Here is a tiny trained network, its code and every weight. The questions are about switching its units off for an input and a class, where a switched-off unit gives its printed mean instead of its output.

import numpy as np


def w(rows, s, z=0):
    codes = np.array(rows[::2]) - 128.0
    scale = np.full(codes.shape[1], s)
    scale[-1] = z or s
    return codes * scale


def f(y):
    return np.maximum(y, 0)


def log_softmax(a):
    a = a - a.max(-1, keepdims=True)
    return a - np.log(np.exp(a).sum(-1, keepdims=True))


def net(x, mask):
    res = np.array(x, float).reshape(1, 4) / 4 @ E
    y = f(res @ A[0][:, :-1].T + A[0][:, -1])
    res = res + np.where(mask, y, B[0][:, -1]) @ B[0][:, :-1]
    return log_softmax(res[-1] @ U[:, :-1].T + U[:, -1])


A, B = {}, {}
E = w([
[70,95,133,38],'x0',
[118,10,80,209],'x1',
[125,131,126,129],'x2',
[182,112,42,117],'x3',
],0.012)
A[0] = w([
[123,99,120,196,68],'n1',
[136,122,94,113,115],'n2',
[123,105,148,150,148],'n3',
[102,116,98,88,79],'n4',
[126,89,188,164,159],'n5',
[128,85,149,86,47],'n6',
[136,129,24,77,162],'n7',
[86,78,135,68,150],'n8',
[63,90,154,87,45],'n9',
[92,88,122,199,249],'n10',
[212,188,192,31,64],'n11',
[151,183,174,201,108],'n12',
[113,86,121,149,125],'n13',
[153,155,148,197,87],'n14',
[102,198,104,121,77],'n15',
[163,147,85,112,143],'n16',
[197,112,36,123,231],'n17',
[71,102,157,107,158],'n18',
[137,136,213,122,163],'n19',
[52,143,215,174,178],'n20',
[84,117,96,99,68],'n21',
[99,86,166,106,186],'n22',
[102,94,121,73,157],'n23',
[131,133,177,208,101],'n24',
[98,135,215,161,163],'n25',
[52,122,131,99,143],'n26',
[132,126,180,155,231],'n27',
[73,80,73,145,79],'n28',
[104,96,115,21,99],'n29',
[111,112,113,98,82],'n30',
[97,96,84,139,48],'n31',
[102,174,95,119,252],'n32',
[90,5,140,114,99],'n33',
[124,170,143,52,182],'n34',
[98,68,122,169,89],'n35',
[137,119,33,103,214],'n36',
],0.013,0.0039)
B[0] = w([
[201,162,176,86,192],'n1',
[119,198,127,29,155],'n2',
[100,90,144,164,159],'n3',
[160,120,64,167,161],'n4',
[53,166,179,63,175],'n5',
[192,114,91,158,157],'n6',
[4,172,175,54,210],'n7',
[184,171,68,194,208],'n8',
[170,129,88,86,191],'n9',
[109,182,178,169,236],'n10',
[199,66,242,114,250],'n11',
[177,111,57,150,191],'n12',
[170,200,222,129,185],'n13',
[230,151,78,114,175],'n14',
[184,85,205,182,172],'n15',
[63,178,87,70,172],'n16',
[80,249,131,88,254],'n17',
[129,178,90,136,193],'n18',
[115,205,148,96,193],'n19',
[87,192,84,43,218],'n20',
[252,113,51,151,160],'n21',
[116,156,102,150,191],'n22',
[195,196,99,193,191],'n23',
[175,160,70,128,177],'n24',
[116,207,61,50,197],'n25',
[185,216,97,190,192],'n26',
[79,201,80,106,178],'n27',
[170,118,199,165,209],'n28',
[178,132,90,192,211],'n29',
[193,152,80,140,152],'n30',
[158,76,185,116,178],'n31',
[89,139,151,187,183],'n32',
[147,134,210,83,246],'n33',
[99,122,189,180,226],'n34',
[152,166,180,40,207],'n35',
[101,224,138,82,222],'n36',
],0.0048,0.011)
U = w([
[245,163,40,139,59],'0',
[147,125,243,112,77],'1',
[53,190,106,81,92],'2',
[123,172,124,136,254],'3',
[79,140,125,147,203],'4',
[88,42,90,125,45],'5',
[84,41,119,189,42],'6',
],0.012,0.006)

Each question gives the input, the list of numbers given to net, and the class t.
The units are the neurons (one row each of A and B). Each row of codes is followed by its name. A weight is (code - 128) times the scale printed after its matrix; where a second scale follows, it is the last column's (A, B and U).
mask holds one flag per neuron, in row order. A switched-off neuron (its flag False) gives its mean, the last column of its row in B, instead of its output. The means were averaged over made-up inputs and are rounded, as every weight is.
A unit's drop is (log p(t) with every unit on - log p(t) with that unit switched off) / (log p(t) with every unit on - log p(t) with every unit switched off).
The circuit of an input: a set's keep is (log p(t) with only the set's units on - log p(t) with every unit switched off) / (log p(t) with every unit on - log p(t) with every unit switched off). Starting from the 12 units with the biggest drops (on a tie, the unit counted first), units are removed one at a time, each time the one whose removal leaves the highest keep (on an exact tie, the one counted first), for as long as the keep stays at least 0.8.
units of the circuit, in order: the units of the circuit, biggest drop first
top k neurons: the k neurons with the biggest drops, biggest first
drop when u is switched off: that unit's drop, to one decimal
input [2,3,3,4], class 2: top 2 neurons -> n11; n7
input [-1,-4,-3,-8], class 2: units of the circuit, in order -> n20
input [4,-6,-3,0], class 1: top 2 neurons -> n11; n34
input [-7,3,2,8], class 2: units of the circuit, in order -> n17; n7; n36
input [-8,1,2,-5], class 0: top 2 neurons -> n14; n12
input [-8,-6,-5,-6], class 0: top 2 neurons -> n12; n14
input [-3,-6,5,-7], class 2: top 2 neurons -> n20; n25
input [-5,-5,-2,-5], class 0: top 2 neurons -> n12; n7
input [-2,5,5,6], class 2: top 2 neurons -> n17; n11
input [5,6,4,-1], class 1: top 2 neurons -> n33; n28
input [-8,-6,-3,-8], class 0: top 4 neurons -> n12; n14; n24; n7
input [1,-1,-4,-4], class 2: drop when n28 is switched off -> 0.1
input [3,4,1,8], class 2: drop when n7 is switched off -> 0.2
input [6,2,6,1], class 0: drop when n15 is switched off -> 0.0
input [2,-4,-3,8], class 2: units of the circuit, in order -> n7
